Here is a tiny trained network, its code and every weight. The questions are about switching its units off for an input and a class, where a switched-off unit gives its printed mean instead of its output.

import numpy as np


def w(rows, s, z=0):
    codes = np.array(rows[::2]) - 128.0
    scale = np.full(codes.shape[1], s)
    scale[-1] = z or s
    return codes * scale


def norm(h):
    return h / np.sqrt((h * h).mean(-1, keepdims=True) + 1e-5)


def f(y):
    return y / 2 * (1 + np.tanh(0.7978845608 * (y + 0.044715 * y**3)))


def log_softmax(a):
    a = a - a.max(-1, keepdims=True)
    return a - np.log(np.exp(a).sum(-1, keepdims=True))


def net(x, mask):
    res = np.array(x, float).reshape(1, 3) / 4 @ E
    u = 0
    for l in range(2):
        y = f(norm(res) @ A[l][:, :-1].T + A[l][:, -1])
        res = res + np.where(mask[u : u + 5], y, B[l][:, -1]) @ B[l][:, :-1]
        u += 5
    return log_softmax(norm(res)[-1] @ U[:, :-1].T + U[:, -1])


A, B = {}, {}
E = w([
[147,226,188],'x0',
[7,202,199],'x1',
[126,2,231],'x2',
],0.0045)
A[0] = w([
[223,162,102,196],'L0N0',
[253,170,139,198],'L0N1',
[30,172,100,75],'L0N2',
[236,174,104,138],'L0N3',
[195,155,145,2],'L0N4',
],0.012,0.0038)
B[0] = w([
[68,105,24,247],'L0N0',
[2,158,29,255],'L0N1',
[154,242,198,193],'L0N2',
[48,101,30,236],'L0N3',
[35,181,73,125],'L0N4',
],0.0091,0.005)
A[1] = w([
[155,159,121,2],'L1N0',
[49,28,141,199],'L1N1',
[88,253,155,110],'L1N2',
[184,180,106,33],'L1N3',
[86,88,112,34],'L1N4',
],0.011,0.0056)
B[1] = w([
[132,184,224,107],'L1N0',
[251,145,161,253],'L1N1',
[110,243,171,213],'L1N2',
[145,138,254,113],'L1N3',
[59,227,193,128],'L1N4',
],0.0083,0.0068)
U = w([
[49,185,84,129],'0',
[181,56,96,180],'1',
[42,62,201,3],'2',
[91,95,163,3],'3',
[40,84,203,3],'4',
[23,70,42,251],'5',
[79,229,247,253],'6',
[194,66,238,253],'7',
],0.013,0.0069)

Each question gives the input, the list of numbers given to net, and the class t.
The units are the neurons (one row each of A and B). Each row of codes is followed by its name. A weight is (code - 128) times the scale printed after its matrix; where a second scale follows, it is the last column's (A, B and U).
mask holds one flag per neuron, layer by layer. A switched-off neuron (its flag False) gives its mean, the last column of its row in B, instead of its output. The means were averaged over made-up inputs and are rounded, as every weight is.
A unit's drop is (log p(t) with every unit on - log p(t) with that unit switched off) / (log p(t) with every unit on - log p(t) with every unit switched off).
The circuit of an input: a set's keep is (log p(t) with only the set's units on - log p(t) with every unit switched off) / (log p(t) with every unit on - log p(t) with every unit switched off). Starting from all 10 units, units are removed one at a time, each time the one whose removal leaves the highest keep (on an exact tie, the one counted first), for as long as the keep stays at least 0.8.
circuit, biggest first: the units of the circuit, biggest drop first
k most important neurons: the k neurons with the biggest drops, biggest first
k most important neurons of layer l: the k neurons of layer l with the biggest drops, biggest first
drop of u: that unit's drop, to one decimal
input [-2,-6,5], class 7: most important neuron of layer 0 -> L0N3
input [0,2,-7], class 6: circuit, biggest first -> L0N2, L1N2
input [-8,0,-5], class 1: circuit, biggest first -> L0N1, L0N3
input [-8,-3,3], class 1: 2 most important neurons -> L1N2, L0N2
input [-7,2,-8], class 6: 2 most important neurons of layer 0 -> L0N2, L0N1
input [2,1,2], class 7: 3 most important neurons -> L0N2, L0N1, L1N2
input [1,7,8], class 7: 2 most important neurons of layer 0 -> L0N1, L0N2
input [1,0,2], class 7: drop of L0N2 -> 0.3
input [-1,3,-1], class 6: drop of L1N0 -> 0.0
input [8,-4,-8], class 5: drop of L0N3 -> 0.1
